Below are the code and all the weights of a small trained network. Each question names an input and a class and asks about switching units off, where a switched-off unit gives its printed mean instead of its output.

import numpy as np


def w(rows, s, z=0):
    codes = np.array(rows[::2]) - 128.0
    scale = np.full(codes.shape[1], s)
    scale[-1] = z or s
    return codes * scale


def f(y):
    return y / 2 * (1 + np.tanh(0.7978845608 * (y + 0.044715 * y**3)))


def log_softmax(a):
    a = a - a.max(-1, keepdims=True)
    return a - np.log(np.exp(a).sum(-1, keepdims=True))


def net(x, mask):
    res = np.array(x, float).reshape(1, 6) / 4 @ E
    y = f(res @ A[0][:, :-1].T + A[0][:, -1])
    res = res + np.where(mask, y, B[0][:, -1]) @ B[0][:, :-1]
    return log_softmax(res[-1] @ U[:, :-1].T + U[:, -1])


A, B = {}, {}
E = w([
[83,89,77,188,119,37,113,177,167,87,112],'x0',
[173,73,98,109,175,191,50,195,180,135,165],'x1',
[102,78,137,97,171,209,94,77,124,169,211],'x2',
[108,209,98,208,145,59,254,162,193,89,142],'x3',
[167,119,54,74,101,94,70,96,124,17,150],'x4',
[195,100,164,92,96,85,236,197,118,147,188],'x5',
],0.0091)
A[0] = w([
[199,70,127,115,37,66,142,146,106,134,106,75],'n0',
[89,116,107,108,165,181,83,72,114,128,170,236],'n1',
[232,159,209,53,81,218,158,124,77,181,173,150],'n2',
[94,143,147,176,95,127,94,96,73,116,1,123],'n3',
[153,140,82,176,142,107,138,144,215,107,139,108],'n4',
[155,113,115,74,72,64,212,105,83,33,114,137],'n5',
[98,213,189,188,164,122,209,146,180,130,67,253],'n6',
[116,59,166,118,99,132,105,140,141,48,215,121],'n7',
[125,169,141,150,71,118,88,109,110,158,91,99],'n8',
[103,179,121,147,68,63,136,144,73,86,29,194],'n9',
[138,182,178,145,136,75,202,75,182,77,146,174],'n10',
[137,156,81,149,144,53,120,198,173,135,141,194],'n11',
[82,106,107,187,149,187,61,120,162,124,104,161],'n12',
[96,178,88,140,113,77,210,116,93,118,171,147],'n13',
],0.0092,0.0032)
B[0] = w([
[151,103,80,128,105,172,94,91,166,235,165,174],'n0',
[118,115,123,90,150,188,72,52,166,222,162,228],'n1',
[67,59,157,137,215,246,103,126,83,137,207,252],'n2',
[96,184,208,80,182,51,98,105,130,68,110,196],'n3',
[135,158,161,166,130,124,188,144,159,131,93,182],'n4',
[179,138,85,192,46,153,164,227,164,152,133,209],'n5',
[126,192,96,116,120,138,73,52,254,167,163,245],'n6',
[91,175,154,80,73,104,101,119,127,111,75,174],'n7',
[97,99,181,82,155,62,201,94,132,100,113,152],'n8',
[101,122,121,156,166,62,166,130,109,51,40,226],'n9',
[180,156,123,150,93,151,146,49,195,146,78,210],'n10',
[140,157,111,141,102,111,129,103,123,89,45,202],'n11',
[98,112,130,123,71,169,51,113,140,149,141,208],'n12',
[128,201,99,152,35,98,73,160,141,92,136,204],'n13',
],0.0085,0.013)
U = w([
[125,95,122,81,165,172,30,31,194,198,236,180],'0',
[231,179,76,255,32,98,160,122,170,142,103,153],'1',
[74,151,163,67,159,35,101,83,149,75,72,138],'2',
[141,18,192,184,204,174,230,191,22,169,217,5],'3',
],0.0076,0.0035)

Each question gives the input, the list of numbers given to net, and the class t.
The units are the neurons (one row each of A and B). Each row of codes is followed by its name. A weight is (code - 128) times the scale printed after its matrix; where a second scale follows, it is the last column's (A, B and U).
mask holds one flag per neuron, in row order. A switched-off neuron (its flag False) gives its mean, the last column of its row in B, instead of its output. The means were averaged over made-up inputs and are rounded, as every weight is.
A unit's drop is (log p(t) with every unit on - log p(t) with that unit switched off) / (log p(t) with every unit on - log p(t) with every unit switched off).
The circuit of an input: a set's keep is (log p(t) with only the set's units on - log p(t) with every unit switched off) / (log p(t) with every unit on - log p(t) with every unit switched off). Starting from the 12 units with the biggest drops (on a tie, the unit counted first), units are removed one at a time, each time the one whose removal leaves the highest keep (on an exact tie, the one counted first), for as long as the keep stays at least 0.8.
circuit, biggest first: the units of the circuit, biggest drop first
k most important neurons: the k neurons with the biggest drops, biggest first
drop when u is switched off: that unit's drop, to one decimal
input [4,-4,-7,0,-7,-1], class 2: circuit, biggest first -> n3
input [-7,4,-2,-7,-3,5], class 3: circuit, biggest first -> n6, n2
input [-2,1,-6,-4,4,8], class 3: circuit, biggest first -> n2, n6
input [8,-4,4,-7,6,7], class 1: 2 most important neurons -> n5, n2
input [8,6,4,7,-3,-4], class 1: 3 most important neurons -> n2, n4, n11
input [-6,1,1,3,8,8], class 1: 2 most important neurons -> n5, n1
input [-3,3,-1,1,0,4], class 3: 2 most important neurons -> n6, n1
input [-5,-5,-8,-3,-8,7], class 0: 2 most important neurons -> n2, n6
input [-6,-1,-4,-5,8,-6], class 2: 2 most important neurons -> n3, n6
input [0,-3,-3,-8,0,-1], class 2: 3 most important neurons -> n3, n6, n8
input [1,6,-3,-2,-4,0], class 1: 4 most important neurons -> n2, n1, n6, n3
input [-1,-6,-6,-1,-6,-6], class 2: drop when n9 is switched off -> 0.0
input [-4,6,0,5,3,0], class 1: drop when n6 is switched off -> 0.2
input [4,4,2,-1,-4,8], class 3: circuit, biggest first -> n6
input [-3,4,-5,-3,4,6], class 3: drop when n0 is switched off -> -0.1
